Below are the code and all the weights of a small trained network. Each question names an input and a class and asks about switching units off, where a switched-off unit gives its printed mean instead of its output.

import numpy as np


def w(rows, s, z=0):
    codes = np.array(rows[::2]) - 128.0
    scale = np.full(codes.shape[1], s)
    scale[-1] = z or s
    return codes * scale


def f(y):
    return y / 2 * (1 + np.tanh(0.7978845608 * (y + 0.044715 * y**3)))


def log_softmax(a):
    a = a - a.max(-1, keepdims=True)
    return a - np.log(np.exp(a).sum(-1, keepdims=True))


def net(x, mask):
    res = np.array(x, float).reshape(1, 4) / 4 @ E
    y = f(res @ A[0][:, :-1].T + A[0][:, -1])
    res = res + np.where(mask, y, B[0][:, -1]) @ B[0][:, :-1]
    return log_softmax(res[-1] @ U[:, :-1].T + U[:, -1])


A, B = {}, {}
E = w([
[76,159,175,240,122,227,233,206,87,158],'x0',
[56,209,14,197,206,94,117,98,166,73],'x1',
[64,63,160,212,93,68,99,114,102,57],'x2',
[169,136,158,134,116,105,245,16,195,183],'x3',
],0.011)
A[0] = w([
[246,149,117,60,130,109,111,119,163,135,142],'n0',
[103,43,220,133,114,100,147,92,136,113,129],'n1',
[165,128,127,168,76,125,187,95,175,87,72],'n2',
[76,142,136,127,187,152,67,93,154,38,125],'n3',
[189,148,65,111,195,103,138,111,163,175,3],'n4',
[97,87,204,107,79,105,150,75,140,131,45],'n5',
[122,218,97,179,157,159,167,128,111,199,195],'n6',
[146,90,217,154,77,74,147,44,81,130,82],'n7',
[54,102,104,129,207,108,97,123,140,51,199],'n8',
[124,98,169,98,148,90,105,125,129,131,56],'n9',
],0.011,0.0042)
B[0] = w([
[192,80,134,41,118,75,110,4,156,134,242],'n0',
[177,16,156,90,36,68,167,99,77,119,216],'n1',
[94,175,101,117,235,115,26,141,142,137,182],'n2',
[78,167,28,172,116,37,77,168,39,147,212],'n3',
[187,39,171,90,135,147,107,70,124,143,202],'n4',
[91,187,102,126,108,34,152,49,62,40,195],'n5',
[89,121,221,113,194,176,183,79,138,163,249],'n6',
[71,121,154,131,51,34,154,49,61,51,223],'n7',
[136,221,1,214,172,24,9,139,174,70,239],'n8',
[119,83,149,61,100,146,147,150,100,145,164],'n9',
],0.0092,0.014)
U = w([
[50,157,31,210,148,90,62,112,137,32,192],'0',
[190,104,71,72,145,112,63,105,163,151,254],'1',
[84,219,117,202,181,196,216,169,159,172,72],'2',
[121,73,167,147,60,228,135,249,82,131,32],'3',
[153,104,148,100,67,124,205,82,130,137,141],'4',
],0.012,0.004)

Each question gives the input, the list of numbers given to net, and the class t.
The units are the neurons (one row each of A and B). Each row of codes is followed by its name. A weight is (code - 128) times the scale printed after its matrix; where a second scale follows, it is the last column's (A, B and U).
mask holds one flag per neuron, in row order. A switched-off neuron (its flag False) gives its mean, the last column of its row in B, instead of its output. The means were averaged over made-up inputs and are rounded, as every weight is.
A unit's drop is (log p(t) with every unit on - log p(t) with that unit switched off) / (log p(t) with every unit on - log p(t) with every unit switched off).
The circuit of an input: a set's keep is (log p(t) with only the set's units on - log p(t) with every unit switched off) / (log p(t) with every unit on - log p(t) with every unit switched off). Starting from all 10 units, units are removed one at a time, each time the one whose removal leaves the highest keep (on an exact tie, the one counted first), for as long as the keep stays at least 0.8.
units of the circuit, in order: the units of the circuit, biggest drop first
k most important neurons: the k neurons with the biggest drops, biggest first
drop of u: that unit's drop, to one decimal
input [-5,-4,-4,5], class 4: units of the circuit, in order -> [n8]
input [8,-6,-7,-1], class 2: 2 most important neurons -> [n1 n6]
input [2,1,-6,-2], class 4: 3 most important neurons -> [n8 n2 n3]
input [-7,-7,-5,2], class 4: 2 most important neurons -> [n8 n2]
input [-4,-6,0,-5], class 4: 4 most important neurons -> [n8 n2 n3 n9]
input [3,-1,4,1], class 4: 3 most important neurons -> [n8 n3 n1]
input [-7,-1,0,5], class 4: 2 most important neurons -> [n8 n7]
input [2,-1,0,-1], class 3: 2 most important neurons -> [n8 n0]
input [8,-2,7,3], class 4: 2 most important neurons -> [n8 n1]
input [1,7,-1,6], class 2: 3 most important neurons -> [n6 n0 n7]
input [-3,8,-4,5], class 1: drop of n4 -> 0.7
input [7,6,2,1], class 2: drop of n6 -> 0.5
input [2,-7,-4,-5], class 3: drop of n8 -> 0.4
input [8,-8,0,-3], class 3: units of the circuit, in order -> [n0]
input [3,-7,6,-7], class 3: drop of n0 -> 0.7
